Here is a tiny trained network, its code and every weight. The questions are about switching its units off for an input and a class, where a switched-off unit gives its printed mean instead of its output.

import numpy as np


def w(rows, s, z=0):
    codes = np.array(rows[::2]) - 128.0
    scale = np.full(codes.shape[1], s)
    scale[-1] = z or s
    return codes * scale


def norm(h):
    return h / np.sqrt((h * h).mean(-1, keepdims=True) + 1e-5)


def f(y):
    return np.maximum(y, 0)


def log_softmax(a):
    a = a - a.max(-1, keepdims=True)
    return a - np.log(np.exp(a).sum(-1, keepdims=True))


def net(x, mask):
    res = np.array(x, float).reshape(1, 8) / 4 @ E
    u = 0
    for l in range(4):
        y = f(norm(res) @ A[l][:, :-1].T + A[l][:, -1])
        res = res + np.where(mask[u : u + 5], y, B[l][:, -1]) @ B[l][:, :-1]
        u += 5
    return log_softmax(norm(res)[-1] @ U[:, :-1].T + U[:, -1])


A, B = {}, {}
E = w([
[183,64,11,29,34,120],'x0',
[129,126,128,136,128,133],'x1',
[130,131,126,98,166,119],'x2',
[124,121,118,137,140,127],'x3',
[115,136,108,139,124,131],'x4',
[135,121,133,135,123,136],'x5',
[48,68,160,75,151,191],'x6',
[136,134,109,140,141,156],'x7',
],0.011)
A[0] = w([
[8,102,200,46,101,254,23],'0.n0',
[208,145,126,139,140,156,38],'0.n1',
[210,162,125,155,133,88,65],'0.n2',
[14,68,123,83,124,188,3],'0.n3',
[95,166,163,63,130,176,82],'0.n4',
],0.0095,0.0041)
B[0] = w([
[199,2,100,252,244,91,254],'0.n0',
[132,123,112,115,133,89,142],'0.n1',
[138,125,100,149,105,57,183],'0.n2',
[220,85,51,206,150,35,210],'0.n3',
[79,89,132,118,164,70,166],'0.n4',
],0.0083,0.0069)
A[1] = w([
[44,204,254,210,240,111,54],'1.n0',
[229,132,94,183,156,123,99],'1.n1',
[221,207,171,163,126,93,72],'1.n2',
[49,146,152,139,96,168,5],'1.n3',
[124,41,97,129,49,79,157],'1.n4',
],0.0074,0.0015)
B[1] = w([
[31,127,135,46,2,224,254],'1.n0',
[136,192,119,97,161,140,216],'1.n1',
[50,115,80,150,134,22,186],'1.n2',
[97,240,108,110,162,191,133],'1.n3',
[181,122,184,110,137,219,216],'1.n4',
],0.0082,0.0078)
A[2] = w([
[126,117,124,1,86,154,46],'2.n0',
[22,140,219,230,166,142,103],'2.n1',
[121,167,130,82,182,42,112],'2.n2',
[113,181,85,142,140,96,34],'2.n3',
[160,165,151,72,124,224,4],'2.n4',
],0.0073,0.0027)
B[2] = w([
[110,115,124,113,99,153,191],'2.n0',
[189,230,91,2,63,182,253],'2.n1',
[147,113,200,147,183,171,165],'2.n2',
[153,107,34,200,124,108,156],'2.n3',
[125,99,114,97,182,164,153],'2.n4',
],0.0092,0.0051)
A[3] = w([
[91,114,91,194,93,41,94],'3.n0',
[254,72,51,67,147,146,102],'3.n1',
[182,215,101,190,183,78,253],'3.n2',
[199,172,129,39,170,162,51],'3.n3',
[191,227,113,174,119,2,106],'3.n4',
],0.0092,0.0029)
B[3] = w([
[126,89,148,118,167,156,156],'3.n0',
[71,190,187,101,89,158,247],'3.n1',
[44,94,126,107,149,155,191],'3.n2',
[164,132,145,166,74,162,159],'3.n3',
[177,53,130,161,251,79,187],'3.n4',
],0.013,0.011)
U = w([
[42,144,159,31,83,150,252],'0',
[101,4,124,153,228,47,4],'1',
],0.012,0.00036)

Each question gives the input, the list of numbers given to net, and the class t.
The units are the neurons (one row each of A and B). Each row of codes is followed by its name. A weight is (code - 128) times the scale printed after its matrix; where a second scale follows, it is the last column's (A, B and U).
mask holds one flag per neuron, layer by layer. A switched-off neuron (its flag False) gives its mean, the last column of its row in B, instead of its output. The means were averaged over made-up inputs and are rounded, as every weight is.
A unit's drop is (log p(t) with every unit on - log p(t) with that unit switched off) / (log p(t) with every unit on - log p(t) with every unit switched off).
most important unit: the unit with the biggest drop
top k neurons: the k neurons with the biggest drops, biggest first
drop when u is switched off: that unit's drop, to one decimal
input [-5,4,-1,7,3,-4,-3,0], class 0: most important unit	1.n0
input [-5,8,0,-4,5,8,-5,-8], class 0: top 3 neurons	(1.n0, 0.n3, 0.n0)
input [-7,7,4,-5,-2,-1,-7,5], class 0: top 4 neurons	(1.n0, 0.n3, 0.n0, 2.n1)
input [-7,8,-8,4,-3,-6,-7,-1], class 0: top 4 neurons	(1.n0, 0.n3, 0.n0, 2.n1)
input [-5,4,-5,-4,-5,4,6,-6], class 1: top 3 neurons	(0.n0, 3.n1, 0.n3)
input [-8,8,6,-6,3,0,-7,5], class 0: top 4 neurons	(1.n0, 0.n3, 2.n1, 0.n0)
input [-2,-2,5,3,-8,8,-2,5], class 0: top 2 neurons	(0.n3, 1.n0)
input [-2,3,1,3,-1,-7,-2,6], class 0: top 2 neurons	(0.n3, 1.n0)
input [-2,2,1,5,0,-8,4,8], class 1: top 2 neurons	(0.n0, 0.n3)
input [-4,8,-4,-3,-2,5,6,-2], class 1: drop when 0.n0 is switched off	4.5
input [-8,8,-4,3,6,7,-4,-3], class 0: drop when 1.n0 is switched off	0.2
input [1,8,-2,2,-1,-6,-2,-8], class 1: drop when 3.n1 is switched off	0.0
